[[148 109]
 [147 131]
 [107 141]
 [112 119]
 [110 118]
 [120 126]
 [130 134]
 [135 144]
 [140 139]
 [108 123]]
|
[[135 144]
 [107 141]
 [140 139]
 [130 134]
 [147 131]
 [120 126]
 [108 123]
 [112 119]
 [110 118]
 [148 109]]

[[122 130 117 117 136 118 122 127 129 109]
 [140 117 137 115 145 118 132 121 122 113]
 [149 127 129 129 119 128 118 128 135 138]
 [113 146 126 131 132 118 141 140 117 129]
 [127 118 140 126 126 117 130 125 138 131]
 [132 122 126 118 129 114 119 126 131 123]]
|
[[113 146 126 131 132 118 141 140 117 129]
 [122 130 117 117 136 118 122 127 129 109]
 [149 127 129 129 119 128 118 128 135 138]
 [132 122 126 118 129 114 119 126 131 123]
 [127 118 140 126 126 117 130 125 138 131]
 [140 117 137 115 145 118 132 121 122 113]]

[[127 136 121 146]
 [139 122 117 119]
 [123 127 118 147]
 [132 135 140 115]
 [146 115 113 124]
 [132 143 128 105]
 [136 149 108 137]
 [151 130 123 144]
 [130 145 134 123]
 [125 132 142 115]]
|
[[136 149 108 137]
 [130 145 134 123]
 [132 143 128 105]
 [127 136 121 146]
 [132 135 140 115]
 [125 132 142 115]
 [151 130 123 144]
 [123 127 118 147]
 [139 122 117 119]
 [146 115 113 124]]

[[127 133 130 117 125 129 134 130]
 [121 122 140 127 141 122 128 133]
 [155 146 122 155 131 131 110 115]
 [133 137 122 129 130 137 127 125]
 [124 132 117 127 128 130 130 133]
 [129 126 130 127 129 122 128 129]
 [135 131 128 133 130 124 125 126]
 [125 130 123 123 126 128 133 127]
 [115 118 134 130 137 139 146 141]
 [147 116 141 128 122 134 126 129]]
|
[[155 146 122 155 131 131 110 115]
 [133 137 122 129 130 137 127 125]
 [127 133 130 117 125 129 134 130]
 [124 132 117 127 128 130 130 133]
 [135 131 128 133 130 124 125 126]
 [125 130 123 123 126 128 133 127]
 [129 126 130 127 129 122 128 129]
 [121 122 140 127 141 122 128 133]
 [115 118 134 130 137 139 146 141]
 [147 116 141 128 122 134 126 129]]

[[121 114 122 116 138 122 133 121 133 131 126 126 126]
 [118 149 125 128 136 135 132 115 132 121 129 127 123]
 [121 127 127 122 137 128 132 121 135 130 126 125 129]
 [124 119 128 121 135 126 131 124 136 133 126 125 131]
 [117 141 126 122 142 136 134 112 141 129 128 124 128]
 [124 105 121 118 131 114 130 128 122 127 126 128 124]]
|
[[118 149 125 128 136 135 132 115 132 121 129 127 123]
 [117 141 126 122 142 136 134 112 141 129 128 124 128]
 [121 127 127 122 137 128 132 121 135 130 126 125 129]
 [124 119 128 121 135 126 131 124 136 133 126 125 131]
 [121 114 122 116 138 122 133 121 133 131 126 126 126]
 [124 105 121 118 131 114 130 128 122 127 126 128 124]]

[[130 114 120 148 151 157 106 130 134 157]
 [115 115 123 139 147 152 149 130 144 143]
 [130 116 120 146 151 157 129 125 143 146]]
|
[[130 116 120 146 151 157 129 125 143 146]
 [115 115 123 139 147 152 149 130 144 143]
 [130 114 120 148 151 157 106 130 134 157]]
---
[[137 143 112 139 125]
 [122 127 132 121 126]
 [145 127 150 111 122]
 [130 136 139 132 127]]
|
[[137 143]
 [122 127]]

[[125 131 118 124 113]
 [144 115 113 131 149]
 [139 125 134 124 135]]
|
[[125 131]
 [144 115]]

[[132 119 130]
 [140 116 150]]
|
[[132 119]
 [140 116]]

[[123 130 140 120]
 [128 128  99 129]]
|
[[123 130]
 [128 128]]

[[135 121 130 112 124]
 [138 119 126 100 127]
 [130 119 131 133 124]]
|
[[135 121]
 [138 119]]

[[151 141]
 [133 154]
 [150 143]
 [143 149]
 [146 146]]
|
[[151 141]
 [133 154]]

[[142 116 148]
 [106 142 107]
 [130 123 121]
 [128 121 130]
 [128 127 133]]
|
[[142 116]
 [106 142]]

[[100 126 133 146 116]
 [123 125 117 110 149]
 [117 124 144 135 146]]
|
[[100 126]
 [123 125]]
---
[[124 107 113 128 136 154 115 109 132]
 [120 143 148 119 131 116 120 148 116]
 [113 124 117 113 142 110 114 134 115]]
|
[[113 124 117 113 142 110 114 134 115]
 [120 143 148 119 131 116 120 148 116]
 [124 107 113 128 136 154 115 109 132]]

[[123 140 140 112 129 119 131 151 128]
 [146 105 109 155 118 117 130 145 144]]
|
[[146 105 109 155 118 117 130 145 144]
 [123 140 140 112 129 119 131 151 128]]

[[124 144 147 131 128 122 138 130 140]
 [131 128 136 115 148 123 131 130 133]
 [128 139 126 131 128 126 124 131 146]
 [134 127 140 135 121 132 120 137 143]
 [147 140 131 123 110 134 135 123 131]
 [136 136 134 135 130 123 129 136 150]
 [119 127 134 138 123 114 130 114 130]
 [147 109 119 114 144 128 120 145 140]
 [146 126 137 136 132 129 122 137 142]]
|
[[146 126 137 136 132 129 122 137 142]
 [147 109 119 114 144 128 120 145 140]
 [119 127 134 138 123 114 130 114 130]
 [136 136 134 135 130 123 129 136 150]
 [147 140 131 123 110 134 135 123 131]
 [134 127 140 135 121 132 120 137 143]
 [128 139 126 131 128 126 124 131 146]
 [131 128 136 115 148 123 131 130 133]
 [124 144 147 131 128 122 138 130 140]]

[[114 124 109 112 155 135]
 [156 129 133 131 139 135]
 [139 130 134 133 132 127]
 [151 135 130 129 135 131]
 [153 130 132 126 141 131]
 [148 126 152 147 127 132]]
|
[[148 126 152 147 127 132]
 [153 130 132 126 141 131]
 [151 135 130 129 135 131]
 [139 130 134 133 132 127]
 [156 129 133 131 139 135]
 [114 124 109 112 155 135]]

[[125 123 105 124 109 141 150]
 [118 133 122 156 107 149 142]]
|
[[118 133 122 156 107 149 142]
 [125 123 105 124 109 141 150]]

[[131 130 133 131 131 140 137 153 138 132]
 [136 133 130 135 131 134 132 133 132 134]
 [141 131 135 130 135 137 132 135 138 147]
 [134 131 132 133 131 132 135 135 132 135]
 [132 133 131 137 132 140 136 135 134 131]
 [131 132 134 132 137 139 132 136 135 136]
 [140 132 131 130 134 132 140 134 135 135]
 [143 133 135 133 130 143 136 135 129 134]
 [144 140 131 137 132 130 133 140 131 132]]
|
[[144 140 131 137 132 130 133 140 131 132]
 [143 133 135 133 130 143 136 135 129 134]
 [140 132 131 130 134 132 140 134 135 135]
 [131 132 134 132 137 139 132 136 135 136]
 [132 133 131 137 132 140 136 135 134 131]
 [134 131 132 133 131 132 135 135 132 135]
 [141 131 135 130 135 137 132 135 138 147]
 [136 133 130 135 131 134 132 133 132 134]
 [131 130 133 131 131 140 137 153 138 132]]

[[125 108 138 128 120 124]
 [132 145 138 118 127 141]
 [126 119 105 130 115 122]
 [108 120 123  99 127 137]
 [157 115 130 147 141 134]
 [120 118 119 110 126 126]
 [135 116 112 120 123 119]
 [137 155 127 110 125 125]
 [117 100 127 123 112 133]
 [133 123 127 154 144 126]
 [121 111 136 110 127 129]]
|
[[121 111 136 110 127 129]
 [133 123 127 154 144 126]
 [117 100 127 123 112 133]
 [137 155 127 110 125 125]
 [135 116 112 120 123 119]
 [120 118 119 110 126 126]
 [157 115 130 147 141 134]
 [108 120 123  99 127 137]
 [126 119 105 130 115 122]
 [132 145 138 118 127 141]
 [125 108 138 128 120 124]]
---
[[125 129 132 110 132]
 [123 127 127 123 126]
 [122 119 127 129 125]
 [120 119 126 128 123]
 [124 133 120 128 115]
 [148 131 149 142 122]
 [128 134 118 121 138]
 [131 127 131 131 125]
 [133 134 129 123 132]]
|
[[125 129 132 110 132]
 [122 119 127 129 125]
 [124 133 120 128 115]
 [128 134 118 121 138]
 [133 134 129 123 132]]

[[137 141 118 127 112 117 148 136 142 140 109 122]
 [121 118 153 129 138 133 133 127 123 129 138 106]
 [107 105 149 132 129 127 136 132 118 145 137 112]
 [135 139 125 125 118 117 146 135 141 138 116 121]
 [107 104 147 130 130 128 137 132 119 148 139 107]
 [135 140 115 129 113 118 144 130 138 137 112 122]]
|
[[137 141 118 127 112 117 148 136 142 140 109 122]
 [107 105 149 132 129 127 136 132 118 145 137 112]
 [107 104 147 130 130 128 137 132 119 148 139 107]]

[[147 106]
 [141 108]
 [145 105]
 [122 139]
 [138 108]
 [134 136]]
|
[[147 106]
 [145 105]
 [138 108]]

[[129 132 135 139 116 142 140 115]
 [133 145 117 152 150 128 130 138]
 [135 143 122 157 146 132 146 146]
 [120 141 126 123 117 144 140 114]
 [127 126 112 130 120 130 130 134]
 [134 142 127 130 144 132 125 133]
 [123 103 140 127 145 148 122 136]
 [151 136 125 112 137 116 138 119]
 [137 132 133 139 110 127 138 114]]
|
[[129 132 135 139 116 142 140 115]
 [135 143 122 157 146 132 146 146]
 [127 126 112 130 120 130 130 134]
 [123 103 140 127 145 148 122 136]
 [137 132 133 139 110 127 138 114]]

[[137 121 128 110 151 128]
 [121 140 120 149 111 141]
 [138 136 148 121 134 132]
 [129 143 133 136 142 129]
 [131 149 128 151 123 122]
 [130 130 143 118 130 143]
 [128 123 142 121 126 130]
 [142 133 134 105 148 135]
 [124 126 132 120 122 136]
 [115 133 124 150 132 114]
 [130 112 116 115 142 110]]
|
[[137 121 128 110 151 128]
 [138 136 148 121 134 132]
 [131 149 128 151 123 122]
 [128 123 142 121 126 130]
 [124 126 132 120 122 136]
 [130 112 116 115 142 110]]

[[108 115 110 131 131 126 127 140 126 129 113 114 148 135 130 133]
 [124 125 120 126 117 127 117 138 113 130 137 123 136 125 126 123]
 [119 141 142 124 146 130 151 127 154 128 100 110 128 124 127 130]
 [113 141 145 131 124 128 109 138 110 125 100 146 124 130 127 126]]
|
[[108 115 110 131 131 126 127 140 126 129 113 114 148 135 130 133]
 [119 141 142 124 146 130 151 127 154 128 100 110 128 124 127 130]]

[[116 119 148 118 142 122 150 121 126 105 124]
 [141 113 108 138 111 140 120 149 126 138 131]
 [ 99 154 137 126 148 124 120 115 130 142 110]
 [128 124 138 134 127 150 141 138 129 113 126]
 [141 102 117 126 124 137 126 144 129 120 135]
 [116 142 148 142 141 118 131 109 131 121 125]]
|
[[116 119 148 118 142 122 150 121 126 105 124]
 [ 99 154 137 126 148 124 120 115 130 142 110]
 [141 102 117 126 124 137 126 144 129 120 135]]
